Below are the code and all the weights of a small trained network. Each question names an input and a class and asks about switching units off, where a switched-off unit gives its printed mean instead of its output.

import numpy as np


def w(rows, s, z=0):
    codes = np.array(rows[::2]) - 128.0
    scale = np.full(codes.shape[1], s)
    scale[-1] = z or s
    return codes * scale


def norm(h):
    return h / np.sqrt((h * h).mean(-1, keepdims=True) + 1e-5)


def f(y):
    return y / 2 * (1 + np.tanh(0.7978845608 * (y + 0.044715 * y**3)))


def log_softmax(a):
    a = a - a.max(-1, keepdims=True)
    return a - np.log(np.exp(a).sum(-1, keepdims=True))


def net(x, mask):
    res = np.array(x, float).reshape(1, 6) / 4 @ E
    u = 0
    for l in range(2):
        y = f(norm(res) @ A[l][:, :-1].T + A[l][:, -1])
        res = res + np.where(mask[u : u + 5], y, B[l][:, -1]) @ B[l][:, :-1]
        u += 5
    return log_softmax(norm(res)[-1] @ U[:, :-1].T + U[:, -1])


A, B = {}, {}
E = w([
[52,110,39,118],'x0',
[17,106,254,77],'x1',
[128,124,129,130],'x2',
[186,18,102,53],'x3',
[96,6,175,251],'x4',
[131,128,127,124],'x5',
],0.0073)
A[0] = w([
[21,118,6,142,178],'L0N1',
[215,169,174,171,86],'L0N2',
[102,210,130,212,42],'L0N3',
[142,184,118,75,66],'L0N4',
[73,217,157,177,3],'L0N5',
],0.013,0.0047)
B[0] = w([
[203,171,208,137,254],'L0N1',
[176,206,177,142,195],'L0N2',
[203,9,54,105,200],'L0N3',
[62,108,63,176,183],'L0N4',
[140,69,136,46,190],'L0N5',
],0.014,0.0051)
A[1] = w([
[136,188,128,46,103],'L1N1',
[34,124,173,106,3],'L1N2',
[82,196,49,151,80],'L1N3',
[124,95,125,247,155],'L1N4',
[102,98,149,202,3],'L1N5',
],0.015,0.0043)
B[1] = w([
[99,72,119,232,254],'L1N1',
[119,179,172,9,194],'L1N2',
[79,148,72,145,173],'L1N3',
[82,203,26,129,216],'L1N4',
[78,104,129,157,141],'L1N5',
],0.013,0.0047)
U = w([
[128,215,119,65,254],'0',
[4,189,49,179,111],'1',
[192,21,91,67,75],'2',
[171,233,242,206,61],'3',
],0.013,0.0088)

Each question gives the input, the list of numbers given to net, and the class t.
The units are the neurons (one row each of A and B). Each row of codes is followed by its name. A weight is (code - 128) times the scale printed after its matrix; where a second scale follows, it is the last column's (A, B and U).
mask holds one flag per neuron, layer by layer. A switched-off neuron (its flag False) gives its mean, the last column of its row in B, instead of its output. The means were averaged over made-up inputs and are rounded, as every weight is.
A unit's drop is (log p(t) with every unit on - log p(t) with that unit switched off) / (log p(t) with every unit on - log p(t) with every unit switched off).
The circuit of an input: a set's keep is (log p(t) with only the set's units on - log p(t) with every unit switched off) / (log p(t) with every unit on - log p(t) with every unit switched off). Starting from all 10 units, units are removed one at a time, each time the one whose removal leaves the highest keep (on an exact tie, the one counted first), for as long as the keep stays at least 0.8.
circuit, biggest first: the units of the circuit, biggest drop first
k most important neurons: the k neurons with the biggest drops, biggest first
top k neurons in layer l: the k neurons of layer l with the biggest drops, biggest first
input [0,-3,4,-1,7,-3], class 1: top 2 neurons in layer 1 => [L1N4, L1N5]
input [7,6,-2,-7,1,7], class 2: top 3 neurons in layer 0 => [L0N5, L0N3, L0N2]
input [-7,3,-1,-6,7,5], class 1: circuit, biggest first => [L1N4]
input [1,7,4,5,-8,3], class 1: 2 most important neurons => [L1N1, L0N5]
input [-3,-8,6,4,1,-4], class 0: circuit, biggest first => [L1N1, L0N3]
input [-1,-1,-7,-8,-6,6], class 2: circuit, biggest first => [L0N3, L0N5]
input [-7,2,2,1,-8,-1], class 1: circuit, biggest first => [L0N4, L1N1]
input [7,7,-6,-3,3,-4], class 0: 3 most important neurons => [L1N2, L0N2, L1N1]
input [6,5,-3,5,-2,8], class 3: circuit, biggest first => [L0N1, L0N3, L1N1]
input [-2,-4,-6,6,6,0], class 1: circuit, biggest first => [L1N4, L0N3]
input [1,6,-3,2,4,-1], class 0: circuit, biggest first => [L1N2, L0N3]
input [6,-6,-7,3,6,7], class 0: 4 most important neurons => [L0N1, L1N4, L1N1, L0N4]
input [-4,-5,2,3,4,-2], class 0: circuit, biggest first => [L1N4, L1N1]
input [-7,8,-3,-7,8,8], class 0: top 2 neurons in layer 1 => [L1N2, L1N1]
input [4,6,-7,-3,2,2], class 0: circuit, biggest first => [L1N2]
input [-8,-8,-2,-2,8,3], class 0: circuit, biggest first => [L1N4, L1N1]
input [7,-2,-2,4,5,7], class 3: 3 most important neurons => [L0N1, L0N3, L0N4]
input [-2,6,4,-8,2,5], class 2: circuit, biggest first => [L0N5, L0N3]
input [-4,5,-4,-6,-5,4], class 2: circuit, biggest first => [L0N5, L0N3, L1N1, L1N4]
input [0,-6,8,-5,5,-2], class 0: 2 most important neurons => [L1N4, L1N1]
input [5,5,-5,-1,-7,3], class 1: circuit, biggest first => [L1N1]
input [6,5,-7,-6,-5,-3], class 2: circuit, biggest first => [L0N5, L0N3, L1N4, L0N2]
input [7,-5,-2,2,-4,0], class 3: 2 most important neurons => [L0N1, L0N3]
input [-6,-3,7,-7,3,8], class 2: 2 most important neurons => [L0N3, L0N5]
input [8,-6,-7,0,-6,3], class 3: top 2 neurons in layer 0 => [L0N1, L0N3]
input [-5,-4,-1,-7,7,-7], class 1: 3 most important neurons => [L1N4, L0N1, L1N2]
input [7,-1,-8,0,-2,-3], class 3: circuit, biggest first => [L0N1]
input [-1,5,5,-2,-7,6], class 1: 2 most important neurons => [L1N1, L1N3]
input [-3,-3,-6,-7,-8,3], class 1: top 2 neurons in layer 0 => [L0N4, L0N1]
